Here is a tiny trained network, its code and every weight. The questions are about switching its units off for an input and a class, where a switched-off unit gives its printed mean instead of its output.

import numpy as np


def w(rows, s, z=0):
    codes = np.array(rows[::2]) - 128.0
    scale = np.full(codes.shape[1], s)
    scale[-1] = z or s
    return codes * scale


def f(y):
    return np.maximum(y, 0)


def log_softmax(a):
    a = a - a.max(-1, keepdims=True)
    return a - np.log(np.exp(a).sum(-1, keepdims=True))


def net(x, mask):
    res = np.array(x, float).reshape(1, 8) / 4 @ E
    y = f(res @ A[0][:, :-1].T + A[0][:, -1])
    res = res + np.where(mask, y, B[0][:, -1]) @ B[0][:, :-1]
    return log_softmax(res[-1] @ U[:, :-1].T + U[:, -1])


A, B = {}, {}
E = w([
[132,126,133,125,128],'x0',
[127,130,127,127,124],'x1',
[141,231,101,28,38],'x2',
[131,129,124,120,135],'x3',
[94,44,2,170,4],'x4',
[133,127,125,117,138],'x5',
[131,129,135,135,125],'x6',
[217,191,70,192,130],'x7',
],0.0067)
A[0] = w([
[97,209,92,52,87,45],'N0',
[113,62,210,123,69,114],'N1',
[65,113,153,111,113,43],'N2',
[93,62,58,169,58,30],'N3',
[2,88,173,60,90,98],'N4',
[182,79,132,207,132,118],'N5',
[78,209,130,69,45,74],'N6',
[118,51,108,139,65,35],'N7',
[152,20,59,159,35,33],'N8',
[40,102,137,70,111,66],'N9',
[120,159,120,84,60,65],'N10',
[86,83,34,134,64,3],'N11',
[223,149,105,190,80,71],'N12',
[133,80,165,152,120,91],'N13',
[119,121,46,155,69,83],'N14',
[156,169,105,212,121,35],'N15',
[55,66,134,193,167,91],'N16',
],0.0086,0.0051)
B[0] = w([
[20,31,122,142,206,213],'N0',
[156,164,34,87,117,189],'N1',
[229,255,35,213,66,151],'N2',
[144,127,212,94,118,233],'N3',
[246,225,51,138,34,239],'N4',
[45,136,49,65,123,208],'N5',
[50,14,86,145,247,231],'N6',
[120,129,209,65,219,194],'N7',
[127,143,229,35,168,254],'N8',
[235,192,60,121,64,187],'N9',
[68,45,92,177,178,189],'N10',
[156,138,193,133,191,221],'N11',
[229,117,72,180,51,191],'N12',
[105,112,82,121,158,161],'N13',
[159,148,178,110,123,220],'N14',
[206,83,57,242,61,161],'N15',
[97,69,34,126,158,225],'N16',
],0.0066,0.0055)
U = w([
[126,131,114,128,151,252],'0',
[66,72,70,157,196,65],'1',
[191,192,79,158,83,133],'2',
[148,180,254,115,194,17],'3',
[112,138,129,143,121,214],'4',
[123,133,119,149,138,146],'5',
],0.0095,0.0046)

Each question gives the input, the list of numbers given to net, and the class t.
The units are the neurons (one row each of A and B). Each row of codes is followed by its name. A weight is (code - 128) times the scale printed after its matrix; where a second scale follows, it is the last column's (A, B and U).
mask holds one flag per neuron, in row order. A switched-off neuron (its flag False) gives its mean, the last column of its row in B, instead of its output. The means were averaged over made-up inputs and are rounded, as every weight is.
A unit's drop is (log p(t) with every unit on - log p(t) with that unit switched off) / (log p(t) with every unit on - log p(t) with every unit switched off).
The circuit of an input: a set's keep is (log p(t) with only the set's units on - log p(t) with every unit switched off) / (log p(t) with every unit on - log p(t) with every unit switched off). Starting from the 12 units with the biggest drops (on a tie, the unit counted first), units are removed one at a time, each time the one whose removal leaves the highest keep (on an exact tie, the one counted first), for as long as the keep stays at least 0.8.
units of the circuit, in order: the units of the circuit, biggest drop first
k most important neurons: the k neurons with the biggest drops, biggest first
drop when u is switched off: that unit's drop, to one decimal
input [1,-3,3,4,-6,6,6,-8], class 2: units of the circuit, in order	(N4, N9, N8)
input [8,-3,-6,-2,7,6,5,-5], class 3: units of the circuit, in order	(N8, N3)
input [-5,3,4,8,5,-7,-1,-8], class 2: units of the circuit, in order	(N4)
input [-5,5,5,6,1,-5,-1,-7], class 2: 2 most important neurons	(N4, N9)
input [7,-6,6,-3,-4,4,2,-8], class 2: 3 most important neurons	(N4, N9, N2)
input [3,3,7,-4,8,-2,-2,4], class 3: units of the circuit, in order	(N8, N11, N3)
input [-8,-4,-7,-5,-7,-5,-7,1], class 1: units of the circuit, in order	(N16, N8)
input [-7,2,6,-1,3,-3,-8,0], class 1: units of the circuit, in order	(N6, N0)
input [1,0,4,-7,6,3,0,-7], class 2: 4 most important neurons	(N4, N9, N2, N1)
input [-5,1,-3,-1,4,-2,1,-5], class 2: units of the circuit, in order	(N4, N6)
input [-5,-1,7,6,1,-3,-8,-7], class 1: 3 most important neurons	(N6, N0, N10)
input [-4,-2,-1,5,3,-4,5,-8], class 2: units of the circuit, in order	(N4, N9)
input [-1,5,6,0,8,4,-6,-3], class 3: 2 most important neurons	(N8, N11)
input [-7,3,3,-6,3,-5,-3,-8], class 2: units of the circuit, in order	(N4)
input [-5,6,0,-5,8,-7,0,-7], class 3: 2 most important neurons	(N8, N7)
input [6,3,-4,-6,6,-4,-1,1], class 3: drop when N8 is switched off	0.3
input [1,1,7,-4,-1,-6,3,2], class 1: drop when N6 is switched off	0.2
input [5,-4,5,-3,2,1,-7,3], class 1: drop when N4 is switched off	0.2
